Below is a small trained network, with its code and all its weights. Each question gives an input and a target symbol and asks what happens when units are switched off, that is, made to give their printed mean instead of their output.

import numpy as np


def w(rows, s, z=0):
    codes = np.array(rows[::2]) - 128.0
    scale = np.full(codes.shape[1], s)
    scale[-1] = z or s
    return codes * scale


def f(y):
    return y / 2 * (1 + np.tanh(0.7978845608 * (y + 0.044715 * y**3)))


def softmax(a):
    e = np.exp(a - a.max(-1, keepdims=True))
    return e / e.sum(-1, keepdims=True)


def log_softmax(a):
    a = a - a.max(-1, keepdims=True)
    return a - np.log(np.exp(a).sum(-1, keepdims=True))


def net(x, mask):
    ids = ['ΘΛΣΩαβετψ'.index(c) for c in x.split()]
    T = len(ids)
    res = E[ids] + P[:T]
    u = 0
    for l in range(3):
        q, k, v = (res @ M[l].T for M in (Q, K, V))
        z = softmax(np.where(np.tri(T) > 0, q @ k.T / 2**0.5, -1e9)) @ v
        res = res + np.where(mask[u], z, O[l][:, -1]) @ O[l][:, :-1]
        u += 1
        y = f(res @ A[l][:, :-1].T + A[l][:, -1])
        res = res + np.where(mask[u : u + 4], y, B[l][:, -1]) @ B[l][:, :-1]
        u += 4
    return log_softmax(res[-1] @ U[:, :-1].T + U[:, -1])


Q, K, V, O, A, B = {}, {}, {}, {}, {}, {}
E = w([
[75,231,7,81],'Θ',
[153,95,124,52],'Λ',
[21,135,104,150],'Σ',
[225,87,147,3],'Ω',
[59,168,51,130],'α',
[120,126,63,76],'β',
[163,104,109,50],'ε',
[58,64,168,143],'τ',
[109,44,214,102],'ψ',
],0.0068)
P = w([
[88,81,147,19],'0',
[130,186,150,104],'1',
[196,117,140,204],'2',
[56,116,72,96],'3',
[86,152,182,169],'4',
[210,117,144,202],'5',
[66,128,45,82],'6',
[80,153,163,198],'7',
[219,121,148,188],'8',
[82,142,4,87],'9',
[84,145,145,240],'10',
[226,117,147,176],'11',
],0.012)
Q[0] = w([
[203,170,178,187],'L0H1',
[246,163,132,207],'L0H1',
],0.011)
K[0] = w([
[130,151,113,199],'L0H1',
[178,169,125,254],'L0H1',
],0.0089)
V[0] = w([
[253,46,222,65],'L0H1',
[120,115,100,45],'L0H1',
],0.0048)
O[0] = w([
[151,1,79,174,232],'L0H1',
[119,129,71,131,250],'L0H1',
],0.0087,0.0017)
A[0] = w([
[181,93,182,109,253],'L0N1',
[83,163,143,64,152],'L0N2',
[155,133,2,93,123],'L0N3',
[10,132,10,88,108],'L0N4',
],0.007,0.002)
B[0] = w([
[115,51,199,227,171],'L0N1',
[102,154,176,92,140],'L0N2',
[232,126,106,38,192],'L0N3',
[160,90,77,3,254],'L0N4',
],0.0065,0.0047)
Q[1] = w([
[83,104,158,99],'L1H1',
[118,2,148,113],'L1H1',
],0.0069)
K[1] = w([
[71,117,131,129],'L1H1',
[65,1,147,71],'L1H1',
],0.0084)
V[1] = w([
[111,143,182,224],'L1H1',
[255,225,75,219],'L1H1',
],0.0042)
O[1] = w([
[254,181,154,123,12],'L1H1',
[219,135,211,216,2],'L1H1',
],0.0049,0.0055)
A[1] = w([
[193,205,101,231,97],'L1N1',
[180,188,137,144,254],'L1N2',
[123,255,104,141,214],'L1N3',
[178,128,99,60,45],'L1N4',
],0.0081,0.0032)
B[1] = w([
[129,254,161,38,139],'L1N1',
[88,98,204,170,136],'L1N2',
[139,53,225,184,149],'L1N3',
[155,168,96,109,253],'L1N4',
],0.0098,0.0039)
Q[2] = w([
[73,113,214,193],'L2H1',
[177,118,192,255],'L2H1',
],0.0089)
K[2] = w([
[217,177,79,143],'L2H1',
[141,205,90,254],'L2H1',
],0.0056)
V[2] = w([
[37,201,41,30],'L2H1',
[254,200,60,68],'L2H1',
],0.0067)
O[2] = w([
[164,181,139,181,247],'L2H1',
[251,104,166,139,121],'L2H1',
],0.013,0.012)
A[2] = w([
[48,220,94,82,124],'L2N1',
[114,1,52,76,43],'L2N2',
[166,248,98,98,4],'L2N3',
[70,102,26,46,101],'L2N4',
],0.0064,0.0033)
B[2] = w([
[54,84,163,209,214],'L2N1',
[223,121,238,29,192],'L2N2',
[16,141,176,148,234],'L2N3',
[147,1,181,98,253],'L2N4',
],0.0087,0.0056)
U = w([
[159,182,236,103,83],'Θ',
[168,105,71,131,210],'Λ',
[32,173,88,181,59],'Σ',
[226,98,204,123,27],'Ω',
[94,185,147,114,135],'α',
[153,145,2,138,252],'β',
[177,97,31,130,228],'ε',
[49,82,59,167,121],'τ',
[137,92,233,129,29],'ψ',
],0.0077,0.0043)

Each question gives the input, a string of symbols that net reads in full, and the target symbol t.
The units are the heads (2 rows each of Q, K, V and O) and the neurons (one row each of A and B). Each row of codes is followed by its name. A weight is (code - 128) times the scale printed after its matrix; where a second scale follows, it is the last column's (O, A, B and U).
mask holds one flag per unit, layer by layer, with each layer's heads first. A switched-off unit (its flag False) gives its mean, the last column of its rows in O or B, instead of its output. The means were averaged over made-up inputs and are rounded, as every weight is.
A unit's drop is (log p(t) with every unit on - log p(t) with that unit switched off) / (log p(t) with every unit on - log p(t) with every unit switched off).
The circuit of an input: a set's keep is (log p(t) with only the set's units on - log p(t) with every unit switched off) / (log p(t) with every unit on - log p(t) with every unit switched off). Starting from the 12 units with the biggest drops (on a tie, the unit counted first), units are removed one at a time, each time the one whose removal leaves the highest keep (on an exact tie, the one counted first), for as long as the keep stays at least 0.8.
units of the circuit, in order: the units of the circuit, biggest drop first
k most important neurons: the k neurons with the biggest drops, biggest first
top k neurons in layer l: the k neurons of layer l with the biggest drops, biggest first
input Σ ε τ ψ Σ β Σ Λ ψ ε, target Σ: units of the circuit, in order : (L2N3, L2H1, L2N1, L0H1)
input ε ψ ψ τ, target ε: units of the circuit, in order : (L0H1, L0N4, L2N3)
input τ α ψ Σ β ε Θ, target τ: units of the circuit, in order : (L2H1, L2N1, L2N4)
input Σ τ Σ ψ τ α Σ Ω β Θ, target Σ: units of the circuit, in order : (L2H1, L2N1)
input τ α β τ τ, target Σ: units of the circuit, in order : (L2N4, L2N2)
input τ β ψ ψ τ ψ α α τ Σ, target τ: top 2 neurons in layer 2 : (L2N1, L2N4)
input Ω τ ψ Ω τ τ ψ, target Ω: top 2 neurons in layer 0 : (L0N4, L0N1)
input Θ Λ β τ ε ε τ Σ Θ τ, target Θ: 2 most important neurons : (L2N3, L0N4)
input Σ Θ τ Λ, target Σ: 2 most important neurons : (L2N3, L2N1)
input ψ Σ Λ Λ β Σ β, target ψ: top 2 neurons in layer 2 : (L2N2, L2N4)
input β ε τ, target τ: units of the circuit, in order : (L0N4, L2H1, L0N3)
input ψ Σ Σ Σ Σ β ε, target ψ: top 3 neurons in layer 0 : (L0N4, L0N1, L0N3)
input τ Θ τ Λ, target τ: 2 most important neurons : (L2N1, L2N4)
input τ Λ Ω Ω, target τ: units of the circuit, in order : (L2H1, L2N1, L1N4, L0N3)
input Θ ε ψ β, target Θ: 2 most important neurons : (L2N3, L0N4)
input β τ τ τ β Σ, target Σ: top 2 neurons in layer 1 : (L1N1, L1N4)
input ψ τ ψ Θ Λ, target Ω: 2 most important neurons : (L0N4, L0N3)
input ε ψ Λ ψ Σ β Σ, target ε: units of the circuit, in order : (L0H1, L0N4, L0N3)
input α τ τ τ τ Λ Λ α ψ Θ, target α: top neuron in layer 1 : (L1N4)
input τ τ ε ψ Σ Λ Ω Λ ψ α, target τ: 4 most important neurons : (L2N1, L2N3, L2N4, L1N4)
input Σ β Σ ψ β Λ ε α β τ, target Σ: top 2 neurons in layer 2 : (L2N3, L2N1)
input ψ Λ τ ψ, target ψ: 4 most important neurons : (L2N2, L2N4, L0N4, L0N1)
input β Θ Σ Σ β α τ, target β: top neuron in layer 1 : (L1N4)
input ψ β α Ω, target ψ: 3 most important neurons : (L2N2, L2N4, L2N1)
input Ω β Ω Σ Λ Λ τ, target Ω: top 2 neurons in layer 2 : (L2N2, L2N4)
